-.15	.18	.08	-.36	.05	-.10	.23	-.14	.03	-.33	-.03	-.09	-.19	.03	.18	-.15	.33	.46	-.18	-.33	.27	.33	.09	.06	-.09	.28	-.02	.29	-.36	-.21	.16	.03	-.20	.23	.26	.03	.17	.02	.14	-.12	-.20	-.34	-.06	-.10	.12	.09 : z711
.09	.04	.59	-.06	.09	-.05	-.10	.00	-.02	.05	-.06	-.03	.10	-.01	-.05	-.05	-.03	.04	-.23	-.06	.10	-.34	.29	.16	-.17	.15	.07	.04	-.32	-.03	-.09	-.07	-.08	.12	.15	.06	.16	.29	.00	-.13	.06	.30	.08	.14	.02	.20 : z586
.11	.14	-.12	-.01	.12	-.01	-.10	.23	-.07	-.23	.05	.19	-.17	.02	.00	-.07	-.01	.24	-.12	-.09	.00	.00	-.02	.20	-.21	-.01	.10	.23	.09	.36	-.06	.07	-.07	-.07	.38	.13	.17	-.23	-.64	-.20	.10	-.11	.21	-.07	-.03	-.06 : z711
.28	-.18	.38	-.10	-.39	-.32	.17	-.09	-.25	.24	.40	-.24	-.44	-.25	-.08	-.30	-.24	.31	.26	-.01	-.30	-.01	.25	-.18	.01	.18	-.18	-.31	.55	.32	-.20	.39	-.05	-.39	.07	-.06	-.14	-.21	.27	-.34	.19	-.17	-.11	.04	.08	.19 : z711
.03	.23	.55	.02	.21	.10	.09	-.27	-.09	.16	-.12	-.08	-.04	-.07	.06	-.02	-.10	-.04	-.06	-.09	.01	-.01	.09	.06	-.03	.09	.18	.01	-.51	-.25	-.06	-.03	.05	-.01	.18	.01	.04	.28	.15	-.08	-.10	.25	-.25	.25	-.05	.07 : z586
-.11	.39	-.08	-.46	.27	-.03	.20	-.11	.01	-.28	.06	.10	-.07	-.01	.04	.12	.17	.04	-.08	-.14	.57	.20	.08	.02	.10	.14	.24	.03	-.07	-.02	.06	-.15	.03	.02	.00	.01	.20	.25	-.05	-.06	-.07	-.28	-.08	-.03	-.08	-.09 : z711
.07	.31	-.20	-.48	.02	-.35	.01	.22	-.06	-.15	.12	-.10	-.65	.00	.11	-.36	.30	.38	-.20	-.30	.18	.25	.06	.12	-.04	.13	.27	.20	-.39	.32	-.06	.22	.05	-.17	.35	.13	.15	-.15	.00	-.20	.24	-.39	.02	-.16	.09	.19 : z711
.07	.06	.23	-.01	.16	.07	-.19	.10	-.17	.22	-.24	.10	-.07	.05	-.06	.11	.02	-.10	-.08	.03	-.02	-.16	.07	.01	-.10	-.05	-.12	.10	-.05	.02	.10	-.15	-.07	.03	-.06	.12	-.24	.06	.08	.02	-.13	.29	-.08	.03	-.05	-.14 : z586
-.03	.13	-.15	-.41	.05	-.36	.23	-.04	.01	-.21	-.03	-.25	-.27	.00	.14	-.18	.07	.08	-.12	-.05	.10	.28	-.04	-.22	.02	-.01	.04	.05	-.12	.09	-.12	.36	-.12	-.13	.10	-.05	-.02	.01	.17	.10	-.05	-.23	-.10	-.17	-.05	-.01 : z711
-.02	-.19	-.05	-.30	-.07	.10	.13	.06	.08	-.08	.07	.05	-.09	-.09	.12	-.08	.11	-.16	.11	.04	-.04	.12	.39	-.11	.20	.19	.21	-.32	.07	-.17	-.04	.12	-.11	-.16	-.02	.03	.07	-.23	.10	.06	-.03	-.55	.11	-.07	.08	.13 : z711
-.11	.03	-.04	-.08	-.15	-.14	.15	-.04	-.05	-.13	.20	-.16	-.42	-.01	.01	-.39	.10	.15	.03	-.19	-.05	.17	-.05	-.15	-.05	.04	.01	-.02	-.13	.17	-.09	.18	.09	-.03	.28	-.05	-.13	-.03	.05	.00	.08	-.29	-.05	-.32	.09	.12 : z711
-.13	-.11	.33	-.07	.28	.01	.07	-.16	-.07	.04	-.08	.03	.07	-.09	-.01	.03	-.07	-.05	.08	-.06	-.03	-.04	.10	.05	.01	-.08	.24	-.02	-.03	-.36	.08	-.01	-.14	.08	.14	-.05	.09	.25	.11	.05	.00	.22	-.11	-.07	.04	-.06 : z586
-.10	.04	.39	.03	.25	.22	-.07	.07	-.03	-.07	-.16	.05	.15	.23	.05	.22	-.02	.01	-.08	.12	-.18	-.10	.19	-.04	-.02	-.14	.01	.10	-.09	-.22	.11	-.19	-.05	.07	.26	.07	.15	.28	-.05	.06	-.16	.36	-.11	-.13	-.36	-.07 : z586
.24	.08	.21	-.12	.20	.01	-.08	-.07	-.01	.03	-.24	.02	-.18	.01	-.08	-.10	-.16	.03	-.09	.09	-.04	-.06	.11	-.07	-.08	.19	.14	.02	-.10	-.12	-.08	-.08	-.17	-.03	.03	-.02	.05	.25	.09	.03	-.05	.09	-.23	.07	.01	-.01 : z586
-.22	.00	-.29	.05	-.16	-.03	.34	.15	-.01	-.06	.04	.10	.14	-.12	-.09	.01	.12	-.10	.14	.01	.12	.08	-.20	.12	.08	-.01	-.06	.19	.05	.08	.12	-.02	.12	.20	-.09	.07	-.06	-.30	-.10	.26	.30	-.11	.13	-.12	-.04	-.21 : z711
